Below is a small trained network, with its code and all its weights. Each question gives an input and a target symbol and asks what happens when units are switched off, that is, made to give their printed mean instead of their output.

import numpy as np


def w(rows, s, z=0):
    codes = np.array(rows[::2]) - 128.0
    scale = np.full(codes.shape[1], s)
    scale[-1] = z or s
    return codes * scale


def f(y):
    return np.maximum(y, 0)


def softmax(a):
    e = np.exp(a - a.max(-1, keepdims=True))
    return e / e.sum(-1, keepdims=True)


def log_softmax(a):
    a = a - a.max(-1, keepdims=True)
    return a - np.log(np.exp(a).sum(-1, keepdims=True))


def net(x, mask):
    ids = ['ΘΛΨΩεμ'.index(c) for c in x.split()]
    T = len(ids)
    res = E[ids] + P[:T]
    u = 0
    for l in range(2):
        r = res
        for j in range(2):
            rows = slice(2 * j, 2 * j + 2)
            q, k, v = (r @ M[l][rows].T for M in (Q, K, V))
            z = softmax(np.where(np.tri(T) > 0, q @ k.T / 2**0.5, -1e9)) @ v
            o = O[l][rows]
            res = res + np.where(mask[u + j], z, o[:, -1]) @ o[:, :-1]
        u += 2
        y = f(res @ A[l][:, :-1].T + A[l][:, -1])
        res = res + np.where(mask[u : u + 12], y, B[l][:, -1]) @ B[l][:, :-1]
        u += 12
    return log_softmax(res[-1] @ U[:, :-1].T + U[:, -1])


Q, K, V, O, A, B = {}, {}, {}, {}, {}, {}
E = w([
[91,115,112],'Θ',
[99,182,53],'Λ',
[254,57,109],'Ψ',
[94,149,85],'Ω',
[97,150,70],'ε',
[84,244,82],'μ',
],0.0091)
P = w([
[191,111,185],'0',
[195,143,25],'1',
[149,34,2],'2',
[27,60,246],'3',
[180,210,170],'4',
[77,77,183],'5',
[183,194,115],'6',
[182,136,163],'7',
[118,71,161],'8',
[170,122,137],'9',
[157,89,144],'10',
[121,60,141],'11',
[152,88,122],'12',
],0.0067)
Q[0] = w([
[105,47,26],'L0H0',
[167,166,79],'L0H0',
[109,64,127],'L0H1',
[134,170,252],'L0H1',
],0.011)
K[0] = w([
[181,63,72],'L0H0',
[142,153,42],'L0H0',
[176,150,157],'L0H1',
[123,135,10],'L0H1',
],0.012)
V[0] = w([
[221,72,195],'L0H0',
[157,161,69],'L0H0',
[5,117,115],'L0H1',
[119,68,148],'L0H1',
],0.017)
O[0] = w([
[241,228,93,76],'L0H0',
[175,68,97,251],'L0H0',
[110,110,253,95],'L0H1',
[183,147,169,124],'L0H1',
],0.013,0.0029)
A[0] = w([
[144,190,201,59],'L0N0',
[54,163,103,165],'L0N1',
[99,134,248,161],'L0N2',
[176,103,171,182],'L0N3',
[99,85,105,8],'L0N4',
[171,119,200,75],'L0N5',
[148,137,143,74],'L0N6',
[97,45,147,131],'L0N7',
[154,128,169,253],'L0N8',
[148,66,140,166],'L0N9',
[194,147,156,188],'L0N10',
[172,63,133,42],'L0N11',
],0.012,0.0026)
B[0] = w([
[116,221,165,134],'L0N0',
[41,46,200,175],'L0N1',
[40,102,6,190],'L0N2',
[132,157,172,160],'L0N3',
[41,132,115,179],'L0N4',
[104,95,109,139],'L0N5',
[150,126,139,135],'L0N6',
[127,191,139,254],'L0N7',
[69,119,158,160],'L0N8',
[149,111,69,202],'L0N9',
[61,175,88,184],'L0N10',
[111,181,159,172],'L0N11',
],0.013,0.007)
Q[1] = w([
[54,211,53],'L1H0',
[252,132,202],'L1H0',
[204,173,62],'L1H1',
[161,172,208],'L1H1',
],0.023)
K[1] = w([
[119,253,145],'L1H0',
[58,19,136],'L1H0',
[140,207,53],'L1H1',
[84,82,79],'L1H1',
],0.025)
V[1] = w([
[108,221,179],'L1H0',
[11,137,87],'L1H0',
[173,5,24],'L1H1',
[30,204,101],'L1H1',
],0.012)
O[1] = w([
[119,186,155,219],'L1H0',
[89,107,209,167],'L1H0',
[160,5,217,86],'L1H1',
[83,178,203,254],'L1H1',
],0.012,0.018)
A[1] = w([
[78,119,189,70],'L1N0',
[184,124,151,99],'L1N1',
[83,132,68,181],'L1N2',
[236,162,2,88],'L1N3',
[203,96,169,169],'L1N4',
[96,112,214,45],'L1N5',
[160,19,62,126],'L1N6',
[154,79,158,108],'L1N7',
[119,35,124,130],'L1N8',
[119,159,113,253],'L1N9',
[128,233,84,123],'L1N10',
[108,38,87,156],'L1N11',
],0.0088,0.0039)
B[1] = w([
[187,140,69,200],'L1N0',
[73,147,94,129],'L1N1',
[193,176,132,176],'L1N2',
[251,150,170,135],'L1N3',
[59,123,56,130],'L1N4',
[200,128,64,184],'L1N5',
[232,251,155,136],'L1N6',
[138,76,167,132],'L1N7',
[122,112,213,143],'L1N8',
[68,39,195,188],'L1N9',
[104,100,82,250],'L1N10',
[110,69,199,143],'L1N11',
],0.014,0.027)
U = w([
[91,202,135,141],'Θ',
[135,41,62,202],'Λ',
[173,255,146,4],'Ψ',
[118,111,122,105],'Ω',
[125,191,210,230],'ε',
[163,72,4,36],'μ',
],0.0058,0.0031)

Each question gives the input, a string of symbols that net reads in full, and the target symbol t.
The units are the heads (2 rows each of Q, K, V and O) and the neurons (one row each of A and B). Each row of codes is followed by its name. A weight is (code - 128) times the scale printed after its matrix; where a second scale follows, it is the last column's (O, A, B and U).
mask holds one flag per unit, layer by layer, with each layer's heads first. A switched-off unit (its flag False) gives its mean, the last column of its rows in O or B, instead of its output. The means were averaged over made-up inputs and are rounded, as every weight is.
A unit's drop is (log p(t) with every unit on - log p(t) with that unit switched off) / (log p(t) with every unit on - log p(t) with every unit switched off).
The circuit of an input: a set's keep is (log p(t) with only the set's units on - log p(t) with every unit switched off) / (log p(t) with every unit on - log p(t) with every unit switched off). Starting from the 12 units with the biggest drops (on a tie, the unit counted first), units are removed one at a time, each time the one whose removal leaves the highest keep (on an exact tie, the one counted first), for as long as the keep stays at least 0.8.
circuit, biggest first: the units of the circuit, biggest drop first
most important unit: the unit with the biggest drop
k most important neurons: the k neurons with the biggest drops, biggest first
k most important neurons of layer l: the k neurons of layer l with the biggest drops, biggest first
which heads matter: for each layer, one digit per head in row order, 1 if its drop is at least 0.15 and else 0, layers parted by /
input Ω Θ Θ Θ ε μ Θ Ω Θ Ψ, target Ψ: which heads matter -> 01 / 01
input μ Θ Θ ε Θ Λ, target μ: circuit, biggest first -> L1N5, L1N0, L1H0, L0H0
input μ Θ ε ε Θ Θ Θ Θ ε ε ε Θ ε, target μ: circuit, biggest first -> L1N5, L1N0, L1H0, L0H0
input Λ ε Θ, target Λ: circuit, biggest first -> L1H1, L0H0, L0N10
input ε Θ Λ μ Θ ε Θ Θ ε Λ ε Θ μ, target ε: which heads matter -> 11 / 11
input Θ μ Θ Ψ Θ μ Θ μ μ, target μ: circuit, biggest first -> L1N5, L0N1, L1N0, L0H0
input Λ ε Θ ε Θ Θ Ω Θ Θ Λ, target Λ: circuit, biggest first -> L0N2, L1H1, L0H0, L0H1
input Θ Θ Θ ε Ω ε Ω Θ Λ Λ Ψ Θ Ψ, target Θ: 2 most important neurons -> L0N10, L0N0
input Λ Θ Θ μ, target Λ: which heads matter -> 00 / 01
input Θ Θ Θ Ψ, target Ψ: 2 most important neurons of layer 1 -> L1N5, L1N10
input Λ Θ Ω Θ ε Θ ε μ Θ Θ, target Λ: most important unit -> L0N2
input μ Λ Ω, target μ: 3 most important neurons -> L1N5, L1N0, L0N7
input μ Θ Θ Θ μ, target μ: 3 most important neurons -> L1N5, L1N0, L0N2
input ε ε ε Θ Θ Θ Θ Ω, target ε: 4 most important neurons of layer 1 -> L1N6, L1N10, L1N8, L1N11
input μ Ω ε, target μ: 3 most important neurons of layer 0 -> L0N7, L0N1, L0N4
input Ψ Θ Λ Ω Ψ Ψ Θ ε Θ Ψ μ, target Ψ: most important unit -> L0H1
input Ψ Θ Ω ε Θ ε Λ Ψ ε Λ, target Ψ: 3 most important neurons of layer 0 -> L0N9, L0N2, L0N7
input ε Θ Θ μ Ω Ω, target ε: 2 most important neurons of layer 0 -> L0N2, L0N10
input ε ε ε Θ Θ ε μ Λ ε, target ε: 4 most important neurons -> L0N2, L1N6, L0N10, L1N10
input ε Θ ε ε ε ε Θ Θ Θ Θ, target ε: 4 most important neurons -> L0N2, L1N6, L0N7, L0N10
input Ψ Ω ε Ψ Ω ε, target Ψ: 4 most important neurons of layer 1 -> L1N5, L1N10, L1N0, L1N9
input Λ Λ μ ε Ω Θ Θ Θ Θ Λ Ω, target Λ: most important neuron -> L0N2
input Θ Λ ε Ψ Θ ε Θ Λ Θ Ω Ψ, target Θ: which heads matter -> 11 / 01
input Θ ε μ Λ Θ μ Θ Ω Θ, target Θ: 2 most important neurons of layer 0 -> L0N2, L0N0
input μ Θ Λ Θ, target μ: 3 most important neurons -> L1N5, L1N0, L0N7
